Here is a tiny trained network, its code and every weight. The questions are about switching its units off for an input and a target symbol, where a switched-off unit gives its printed mean instead of its output.

import numpy as np


def w(rows, s, z=0):
    codes = np.array(rows[::2]) - 128.0
    scale = np.full(codes.shape[1], s)
    scale[-1] = z or s
    return codes * scale


def norm(h):
    return h / np.sqrt((h * h).mean(-1, keepdims=True) + 1e-5)


def f(y):
    return np.maximum(y, 0)


def softmax(a):
    e = np.exp(a - a.max(-1, keepdims=True))
    return e / e.sum(-1, keepdims=True)


def log_softmax(a):
    a = a - a.max(-1, keepdims=True)
    return a - np.log(np.exp(a).sum(-1, keepdims=True))


def net(x, mask):
    ids = ['ΔΠΣαβεζηθλξφ'.index(c) for c in x.split()]
    T = len(ids)
    res = E[ids] + P[:T]
    q, k, v = (norm(res) @ M[0].T for M in (Q, K, V))
    z = softmax(np.where(np.tri(T) > 0, q @ k.T / 4**0.5, -1e9)) @ v
    res = res + np.where(mask[0], z, O[0][:, -1]) @ O[0][:, :-1]
    y = f(norm(res) @ A[0][:, :-1].T + A[0][:, -1])
    res = res + np.where(mask[1:9], y, B[0][:, -1]) @ B[0][:, :-1]
    return log_softmax(norm(res)[-1] @ U[:, :-1].T + U[:, -1])


Q, K, V, O, A, B = {}, {}, {}, {}, {}, {}
E = w([
[151,72,169,90,152,117,202,104,108],'Δ',
[158,167,80,74,157,115,70,220,186],'Π',
[66,97,167,192,59,29,66,119,98],'Σ',
[95,104,120,82,112,143,119,119,136],'α',
[115,137,127,129,156,239,101,129,98],'β',
[99,105,133,116,159,87,94,107,115],'ε',
[96,170,141,138,143,164,146,135,125],'ζ',
[3,99,137,66,90,74,178,88,194],'η',
[101,100,54,158,98,106,149,133,170],'θ',
[171,128,107,100,99,141,147,111,59],'λ',
[101,48,177,166,106,138,117,253,166],'ξ',
[121,161,139,89,140,135,85,96,120],'φ',
],0.0054)
P = w([
[24,73,80,7,184,183,204,201,36],'0',
[73,114,74,77,152,207,156,181,94],'1',
[102,129,94,111,138,179,130,147,131],'2',
[140,141,112,139,137,160,116,130,142],'3',
[185,159,135,158,141,140,102,107,156],'4',
[164,140,119,120,151,157,117,109,133],'5',
],0.0018)
Q[0] = w([
[49,97,68,87,253,100,73,146,76],'h1',
[80,216,167,73,165,236,94,12,20],'h1',
[75,19,106,48,56,39,79,92,205],'h1',
[117,125,40,181,44,59,89,217,221],'h1',
],0.0038)
K[0] = w([
[247,174,196,159,56,168,113,170,215],'h1',
[254,196,151,172,137,114,180,6,46],'h1',
[52,199,110,224,142,65,42,96,221],'h1',
[16,118,44,161,109,188,25,239,114],'h1',
],0.0039)
V[0] = w([
[170,149,120,177,208,49,136,136,6],'h1',
[103,199,51,196,21,160,41,149,57],'h1',
[31,207,186,193,173,218,168,69,144],'h1',
[109,183,113,196,204,20,70,65,249],'h1',
],0.0025)
O[0] = w([
[93,153,99,101,1,129,212,87,170,103],'h1',
[167,122,24,150,148,86,178,134,18,89],'h1',
[65,147,155,201,226,188,214,137,111,119],'h1',
[24,105,96,83,118,152,146,215,130,4],'h1',
],0.0036,0.0026)
A[0] = w([
[107,107,26,177,67,67,187,197,74,251],'n1',
[93,213,66,65,198,186,63,157,67,108],'n2',
[57,177,124,113,144,133,110,42,172,84],'n3',
[237,180,100,94,54,187,95,175,136,105],'n4',
[130,111,156,179,89,177,254,75,167,198],'n5',
[212,190,85,149,137,121,101,65,60,96],'n6',
[62,132,50,107,135,80,149,57,196,183],'n7',
[86,215,172,190,185,79,255,199,109,68],'n8',
],0.0033,0.0015)
B[0] = w([
[166,82,146,159,125,154,70,17,230,230],'n1',
[185,111,147,201,81,16,210,160,185,254],'n2',
[90,176,190,158,37,176,148,168,113,207],'n3',
[78,231,94,79,149,73,34,119,127,201],'n4',
[120,105,78,54,143,41,75,159,88,215],'n5',
[89,75,90,55,65,191,101,159,8,207],'n6',
[151,152,45,120,157,213,198,168,117,235],'n7',
[146,179,117,116,145,76,115,2,217,156],'n8',
],0.0034,0.0024)
U = w([
[127,225,221,149,69,221,44,94,193,116],'Δ',
[212,175,58,71,168,45,75,222,185,91],'Π',
[183,45,3,157,153,176,136,65,220,110],'Σ',
[178,26,210,26,218,86,124,70,129,97],'α',
[202,97,135,207,212,214,175,163,36,253],'β',
[17,116,85,60,109,182,201,183,155,160],'ε',
[159,221,151,201,219,89,208,44,180,135],'ζ',
[134,20,207,203,144,159,72,246,179,68],'η',
[150,83,104,129,136,81,126,151,147,51],'θ',
[193,171,56,59,62,161,66,58,18,121],'λ',
[105,54,151,208,53,52,38,46,127,81],'ξ',
[167,160,181,202,40,43,225,189,70,157],'φ',
],0.0049,0.0022)

Each question gives the input, a string of symbols that net reads in full, and the target symbol t.
The units are the heads (4 rows each of Q, K, V and O) and the neurons (one row each of A and B). Each row of codes is followed by its name. A weight is (code - 128) times the scale printed after its matrix; where a second scale follows, it is the last column's (O, A, B and U).
mask holds one flag per unit, heads first, then neurons. A switched-off unit (its flag False) gives its mean, the last column of its rows in O or B, instead of its output. The means were averaged over made-up inputs and are rounded, as every weight is.
A unit's drop is (log p(t) with every unit on - log p(t) with that unit switched off) / (log p(t) with every unit on - log p(t) with every unit switched off).
The circuit of an input: a set's keep is (log p(t) with only the set's units on - log p(t) with every unit switched off) / (log p(t) with every unit on - log p(t) with every unit switched off). Starting from all 9 units, units are removed one at a time, each time the one whose removal leaves the highest keep (on an exact tie, the one counted first), for as long as the keep stays at least 0.8.
units of the circuit, in order: the units of the circuit, biggest drop first
top k neurons: the k neurons with the biggest drops, biggest first
drop of u: that unit's drop, to one decimal
input φ φ α, target φ: units of the circuit, in order -> [n2 h1 n1]
input Δ ζ ε, target ζ: units of the circuit, in order -> [h1 n6]
input β Σ ε, target Σ: top 2 neurons -> [n1 n7]
input ξ Σ θ β η, target ε: units of the circuit, in order -> [n7 h1]
input θ β λ θ φ, target λ: units of the circuit, in order -> [n6 h1]
input ζ β Σ Δ ζ φ, target Δ: units of the circuit, in order -> [h1 n3]
input Δ φ ε Δ ε ε, target ε: units of the circuit, in order -> [h1 n7]
input θ η η η α, target η: units of the circuit, in order -> [h1 n2]
input ξ Δ ε, target Δ: units of the circuit, in order -> [h1 n3 n5]
input Σ ξ Δ ε ε, target ε: units of the circuit, in order -> [h1 n7 n1]
input ζ ξ λ β, target λ: units of the circuit, in order -> [h1 n6]
input ζ ζ Σ ε, target Σ: top 3 neurons -> [n7 n1 n4]
input ε λ ε, target λ: top neuron -> [n2]
input Δ φ η α, target η: units of the circuit, in order -> [h1 n1 n2]
input Π Σ α, target Σ: top neuron -> [n1]
input φ β Δ ε, target Δ: top 2 neurons -> [n3 n2]
input θ ζ ζ, target ζ: drop of h1 -> 0.4
input α ε η ε, target η: drop of h1 -> 0.8
input η ζ α η β, target β: drop of h1 -> 1.1
input ε ε φ θ ζ ε, target ζ: top neuron -> [n8]
